[142  94 161 103 174 159 137 144  83  96 159 104 146 134 175 113 156 164
 111] = q47
[168  82 130 113  87 137 119 147 168 132 115 140 106 144  87 108 142 148
 102] = q496
[172 119 135 159 120  93  80 147 178 119 107 145  93 174  81 144  93 105
 145] = q186
[100 137 147  77 164 111  80 153 110 157 130 107 114  78  85  96 113 174
  99] = q240
[ 79 119 172  79  85 137 146 124  97  87 114  84  95 131 116  99  92 127
 165] = q217
[169 111 153  97 178 167 147 132  91 166 168 114  82 141  89 125 119 174
 107] = q355
step +1: [141  89 125 119] -> [142  90 126 120]
step +1: [115] -> [116]
step +1: [111] -> [112]
step +1: [ 91 166 168 114] -> [ 92 167 169 115]
step +1: [153 110 157] -> [154 111 158]
step +1: [119 147 168 132] -> [120 148 169 133]

[103 137 125 120 140 130 134 140 129 169 123 121 139 121 132 121 111 105] : q186
[123 137 125 120 130 130 134 140 129 112 123 121 139 121 132 121 111 105] : q774
[136 115 153 147 107 134 131 114  87 169 123  82 154  99 125  82 117 118] : q329
[125 133 130 127 130 126 127 124 122 125 128 129 127 135 126 126 132 123] : q240
[123 137 125 120 140 130 134 140 129 112 123 121 139 121 132 121 111 105] : q217
[123 137 125 120 130 130 140 140 129 112 123 121 152 121 132 121 111 105] : q855
step +1: [121 111] -> [122 112]
step +1: [132] -> [133]
step +1: [125  82 117] -> [126  83 118]

[116 136 151 151 149 129 121 170 153 127 145 132 109  93 131 133 124 133
 133 110 138 151 120 126] -> q47
[139 125 119 149 139 124 140 112 105 108 129 127 136 120 133 116 125 112
 126 121 162 129 108 129] -> q496
[119 127 102 129 142 122 133 144 119 111 121 133  97  97 104 131 132 134
 140 150 119 144 129 130] -> q329
[134 110 137 109 148 119 127 121 126 130 122 160  90 129 118 113 132 142
 135 108 111 120 113 132] -> q774
[138 122 133 132 124 126 137 119 150 125 115 119 143 124 118 125 127 137
 120 144 138 135 136 120] -> q527
step +1: [131 132 134] -> [132 133 135]
step -1: [132] -> [131]
step -1: [142 122 133] -> [141 121 132]
step +1: [137 120] -> [138 121]

[ 78 139 152 131] : q329
[115 124 142 140] : q855
[115 124 142 141] : q240
[115 124 124 141] : q496
step +1: [142] -> [143]
step +1: [115] -> [116]
step -1: [124 124] -> [123 123]

[131 116 142 140 117 101 144 152 155 125 119 126 148 118 148 118 131 156
 141] : q186
[108 115 138 143 140 137 139 139 144 150 123 124 135 106 114 161 155 116
 141] : q496
[142 144 148 137 118 130 107 110 146 117 126 124 130 122 131 142 172 117
 115] : q47
step -1: [108] -> [107]
step +1: [135] -> [136]
step -1: [131 142] -> [130 141]
step +1: [144] -> [145]
step +1: [115] -> [116]
step -1: [139 139] -> [138 138]
step +1: [161 155 116] -> [162 156 117]

[116 150 125 135 120 120 142 123 116 131 129 144 144 129 116 131 119 126
 127 114 120 117 119 136 124 132 142 135 132 129 116 125 126 141 120 119
 110 143 153 142 136 137 145 140 125 120 112] : q527
[116 136 150 102 109 121 140 145 134 109 148 123 146 119 124 125 148 143
 142 116 124 113 163 133 117 127 122 128 143 142 152 111 118 137 110 141
 127 124 131 105 123 124 122 122 104 109 111] : q843
[126 123 108 112 106 124 110 115 116 112 134 129 126 112 110 119 115 135
 120 138 142 142 117 118 146 156 116 145 119 137 116 124 115 133 132 149
 108 128 128 117 140 122 127 153 138 131 137] : q329
[113 137 139 155 144 128 154 136 166 135 144 139 152 131 113 110 151 133
 121 124 129 132 170 147 101 111 119 124 117 146 154 150 140 132 128 104
 141 115 132 128 105 118 123 125 136 101 126] : q774
[131 105 143 117 111 146 130 123 107 123 109 126 127 112 142 138 114 113
 127 135 138 148 122 119 141 126 120 136 129 134  92 115 108 134 133 115
 137 132 152 140 128 135 124 125 131 123 127] : q186
[122 104 145 125 122 126 129 152 131 132 136 136 125 123 116 135 115 133
 115 113 127 123 132 142 131 120 114 111 132 125 141 127 124 135 131 147
 126 118 132 139 140 133 126 136 127 107 136] : q47
[121 126 115 138 117 131 135 130 123 119 138 123 154 139 125 124 119 128
 134 123 101 113 145 132 154 118 134 142 120 138 144 149 117 132 124 128
 114 129 129 122  96 131 126 121 130 112 124] : q355
[108 115 123 125 129 128 113 114 125 133 123 126 137 114 122 141 142 147
 122 141 151 126 140 137 120 121 131 139 139 130 126 116 135 142 124 133
 136 122 127 151 128 133 132 135 144 134 127] : q217
step -1: [128 143 142 152] -> [127 142 141 151]
step -1: [148] -> [147]
step -1: [143 142 152] -> [142 141 151]
step +1: [126] -> [127]

[135 133 117 135 112 120 139 157 129 126  88 129 133 129 159 141 130 132
 130 144 133 146 126 106 138 132 147 135 134 120 149 123 141 141 140 136
 149 132 144 133 143  93 141 139 132 116 109 120 115 118 122 141 141 139
 116] = q217
[138 139 129 133 125 133 134 158 133 130 123 115 131 118 123 127 127 116
 128 129 101  98 135 148 124 119 120 139 147 123 133 141 134 127 137 139
 128 132 131 113 115 129 129 128 123 118 130 136 129 125 121 121 116 113
 130] = q355
[142 162 112  96 125 142 127 166 148 134 144 123  86 144 125 109 149 148
 137 135  77 125  87 173 139 132 108 163 133 139 131 105 169 116  89 129
  93 146 121 117  98 145 184 113 182 143  78  99  73 170 115 152 125 104
 148] = q329
[137 149 119 107 127 138 128 151 140 132 138 125 102 138 127 116 141 140
 133 132  98 125 103 156 136 131 116 149 130 134 129 114 153 121 103 129
 107 138 123 120 110 139 163 118 162 138  98 110  93 154 120 142 127 113
 140] = q527
step -1: [158] -> [157]
step -1: [110] -> [109]

[119 124 140 133 131] -> q527
[130 153 133 141 137] -> q329
[126 111 124 122 115] -> q186
[126 111 114 105 121] -> q355
[115 113 151 137 125] -> q47
[125 117 114 168 175] -> q496
step -1: [114 168] -> [113 167]
step +1: [126 111 124] -> [127 112 125]

[121 137  88 118 121] = q186
[106 140  80 162 126] = q329
[146 101 170  81 129] = q355
[150 102 167  79 127] = q47
[148 114 146  81 123] = q774
[148 100 164  89 128] = q240
[106 134  89 162 128] = q725
[117 147  73 142 118] = q855
[ 98 120 100 148 138] = q217
step -1: [106] -> [105]
step +1: [117 147  73 142] -> [118 148  74 143]
step +1: [162] -> [163]
step -1: [120] -> [119]
step +1: [100] -> [101]

[148 127 124 161 120 145 110 176 100 126]  q855
[155 128 157 130  87 152 117 160  89 121]  q355
[116 128 107 120 145 119 149  90 151 118]  q527
[ 95 126 127 133 165  97 135  93 178 141]  q186
[121 130  77 155 133 133 124 152 115 132]  q843
step -1: [126] -> [125]
step +1: [135] -> [136]
step +1: [176] -> [177]
step +1: [151] -> [152]

[110 145  88 148 128 110 129 113 146 169  91 109 120 114 119] = q217
[116 137 120 119 125 128 134 136 134 138 115 131 123 122 134] = q527
[ 96 128  95 116 107 115 134 130 149 175  87 119 117 107 131] = q329
[152 123 149 136 154 136 125 127 113  91 154 134 125 143 126] = q240
[154 113 158 118 146 142 130 140 108  75 154 146 120 145 134] = q774
[147 101 169 115 125 143 125 142 109  87 169 147 146 144 136] = q186
step -1: [134 138 115 131] -> [133 137 114 130]
step -1: [101] -> [100]
step +1: [143] -> [144]
step -1: [116 107] -> [115 106]
step -1: [ 75 154] -> [ 74 153]
step +1: [146] -> [147]

[150 131 123 119 118 139  91 126 132 116 141 114 116 154 122 134 149 133
 126 117 176 135 113 131 105 112 124 118 118 131 111 101 135 130 124 118
 145 138 124 115 141 104 120 121 135  96 157 117  93 140 138 125 162 115
 120 138 124 116 119 112] -> q843
[168 144 123 133 125 118 112 120 123 114 151 101 105 148 128 136 149 129
 116 117 152 142 116 137 111 121 136 100 108 143 114 140 131 118 140 128
 135 149 116 134 138 106 108 134 130  99 166 126  85 145 142 118 151 127
 111 146 117  93 133 107] -> q217
[163 139 121 126 121 128 100 123 127 114 149 105 106 154 126 136 149 131
 119 115 159 140 114 135 108 116 129 107 112 140 113 121 133 121 133 124
 141 145 118 126 139 104 111 130 133  96 164 122  86 144 141 119 154 122
 113 144 119 100 128 110] -> q496
[150 131 123 119 118 139  91 126 132 116 141 114 116 154 122 134 149 133
 126 120 176 135 113 131 105 112 124 118 118 131 111 101 135 130 124 118
 145 138 124 115 141 104 120 121 135  96 157 117  93 140 138 125 162 115
 120 138 124 116 119 112] -> q774
[163 139 121 126 121 128 100 123 127 114 149 105 106 154 126 136 149 131
 119 115 159 140 114 135 108 116 122 107 112 140 113 121 133 121 133 124
 141 145 118 126 139 104 111 130 133  96 164 122  86 144 141 119 154 122
 113 127 119 100 128 110] -> q329
step -1: [138] -> [137]
step -1: [163] -> [162]
step -1: [114 135 108 116] -> [113 134 107 115]
step -1: [122] -> [121]

[137 115 128 131 122 102 103 141 170 125 123 150 141 105]  q774
[137 115 128 131 122 102 103 140 127 113 136 108 139 142]  q47
[137 115 128 131 122 102 103 140 127 113 103 117 109 123]  q843
step +1: [127] -> [128]
step -1: [137 115 128] -> [136 114 127]
step -1: [102] -> [101]
step +1: [127] -> [128]
step +1: [150] -> [151]

[126 102 109 116 141 124] -> q855
[124 156 147 122 126 140] -> q47
[126 102 109 116 123 124] -> q496
step +1: [102] -> [103]
step +1: [102] -> [103]
step -1: [147 122] -> [146 121]

[132 119 130 116 123 135 118 148 131 128 123]  q329
[135 123 127 146 114 140 173 109 122 120 114]  q240
[108 162 121 144 162  93 102  91 125 138 159]  q47
[130 123 130 117 126 131 115 143 131 130 127]  q355
[137 118 129 138 111 144 168 121 125 120 111]  q217
[135 122 128 145 114 140 173 110 122 119 114]  q496
[133 117 131 116 120 137 121 149 131 127 121]  q855
step +1: [121 149 131 127] -> [122 150 132 128]
step -1: [135] -> [134]
step +1: [118 129] -> [119 130]
step -1: [116 120 137 121] -> [115 119 136 120]

